[[ 37.2 -16.2  31.0 -10.2 -16.2  25.3 -19.7]
 [ 48.5 -40.3  32.4 -32.5 -40.7  47.2 -43.1]] -> 31.0

[50.5  0.8  8.7 -2.1  2.3 13.7] -> 8.7

[[-11.8  44.7 -51.7  46.0]
 [-57.3  25.6 -20.9  -4.9]
 [-40.3 -26.1  11.9 -14.3]] -> -51.7

[ 33.2 -33.2  53.7 -36.9] -> 53.7

[-29.4 -18.3 -35.4  33.5  41.1 -42.3] -> -35.4

[  1.3  28.6 -48.9   0.7  -1.6] -> -48.9

[ 49.7 -10.8  -5.3   1.2 -18.0] -> -5.3

[ -7.3  27.5 -52.9 -24.3   1.6] -> -52.9

[-34.0 -40.0  -8.9 -55.0  -1.5 -28.8] -> -8.9
---
((-56.9, 17.5, -49.8, -25.7), (-32.7, 30.0, -36.9, -30.1)) -36.9
((13.6, -51.7, 7.7, -4.3, -2.1), (31.3, 23.7, 25.5, 27.3, 31.7)) 27.3
((13.2, 11.0, 44.5, -24.3, -5.2, 39.5), (7.8, 6.8, 33.6, -34.9, -1.7, 26.1)) -1.7
((18.5, 4.0, 2.1, -21.8, 44.6, -7.4), (20.1, 17.7, 8.8, -29.3, -4.8, -21.8)) -4.8
((28.3, 22.5, -14.0, -30.9), (-31.7, 43.5, -21.0, 28.1)) -21.0
((-4.5, 0.2, 4.3, -2.2, 6.6, -0.2), (4.7, 1.8, -7.2, -39.1, 17.6, -58.2)) 17.6
((7.9, -39.6, 8.0, 13.0, -46.8, -22.6, 27.7), (27.7, 0.3, -12.8, -16.0, -30.0, 56.9, -7.1)) 56.9
---
Q: [-39.1  49.1  28.1 -16.7 -52.0 -26.5]
A: 49.1

Q: [ 10.2 -16.5   3.7  44.1 -15.4]
A: 10.2

Q: [-55.6  17.7  12.5 -11.8  31.2]
A: -55.6

Q: [ 49.5  13.3  -9.9  14.6 -50.7]
A: 49.5

Q: [-24.2  27.1  35.2 -44.4  41.8]
A: -24.2

Q: [-21.9 -43.2  42.1  24.3  49.8  30.4]
A: -43.2

Q:
[[-11.7 -14.5  -9.9  28.4]
 [ 40.4  22.3  17.9 -44.2]
 [ 14.2 -18.3  17.7  30.0]]
A: -44.2

Q:
[[ -1.6   0.9   1.6  -1.3   0.1  -0.8]
 [ 15.3  -2.9  42.8 -12.8  45.2 -54.9]]
A: -2.9

Q:
[[-20.7  39.2 -28.1 -17.4]
 [-23.5  -3.5  17.4 -10.1]
 [ 43.5 -17.7   4.4 -28.4]]
A: -10.1

Q:
[[  1.5 -41.8  -1.2   4.7  -0.9   1.2  19.1]
 [  1.8 -44.7  -1.4   3.4  -2.9   1.3  17.3]
 [ -3.3 -47.9  -8.8  -6.3  13.8  -2.5 -22.3]]
A: -8.8
---
[[-21.9  33.8 -37.9  37.7  10.1  35.6]
 [-43.7 -19.3  44.9 -48.5 -55.8 -34.3]
 [-21.6  33.8 -38.2  38.3  10.7  35.9]] -48.5

[[ 55.7 -58.0   0.3 -57.8   0.6  55.4]
 [-55.4  58.3   2.6  58.2  -4.4 -55.2]
 [-55.6  57.9  -3.8  57.7   4.1 -55.4]] 58.2

[[-22.8   3.1  -0.3  14.1  15.7]
 [ 21.2  -7.9 -17.2 -54.8  -2.1]
 [-17.6  18.5  36.6  12.2  12.4]] -17.2

[[-35.9  24.4 -53.0  42.3]
 [ -7.2  -6.3 -27.6  14.6]
 [-31.5  23.5 -43.5  36.2]] -6.3

[[-42.4 -18.6  43.4 -46.9 -53.9 -33.1]
 [ 41.6  19.4 -44.0  47.4  54.3  33.6]
 [-42.2 -18.6  43.3 -46.7 -53.8 -33.0]] 47.4

[[-26.6  43.8 -49.9  48.0]
 [-51.9 -23.0  53.3 -57.5]
 [-51.7 -23.2  53.3 -57.5]] -23.0

[[  2.6 -14.5 -14.1 -34.1]
 [ 13.0  16.9  -8.9  30.6]
 [ 16.8  19.6 -15.0  52.5]] 16.9

[[ -3.7 -27.0  -7.3  40.3 -33.5]
 [ -4.0   7.1 -12.7  49.2 -31.3]
 [ -9.1   0.7 -10.6  54.0 -36.3]] -12.7
---
[ -8.814  10.787   3.347 -12.424] 10.787, 3.347

[ -2.444  14.831 -10.262 -12.213  -6.453] 14.831, -2.444

[[ 0.200  0.023 -0.053 -0.126 -0.016  0.003]
 [ 0.015  0.118  0.032  0.174  0.030 -0.061]] 0.200, 0.174

[[-127.6  147.4  -34.7  -64.4]
 [ 191.6  219.1 -186.3 -150.8]
 [-128.7  146.4  -32.3  -63.2]] 219.1, 191.6

[-0.38 -1.32  0.75 -0.57 -1.63  0.99] 0.99, 0.75

[-1.6 -1.3 -1.5  0.9 -1.3  1.0  0.1] 1.0, 0.9
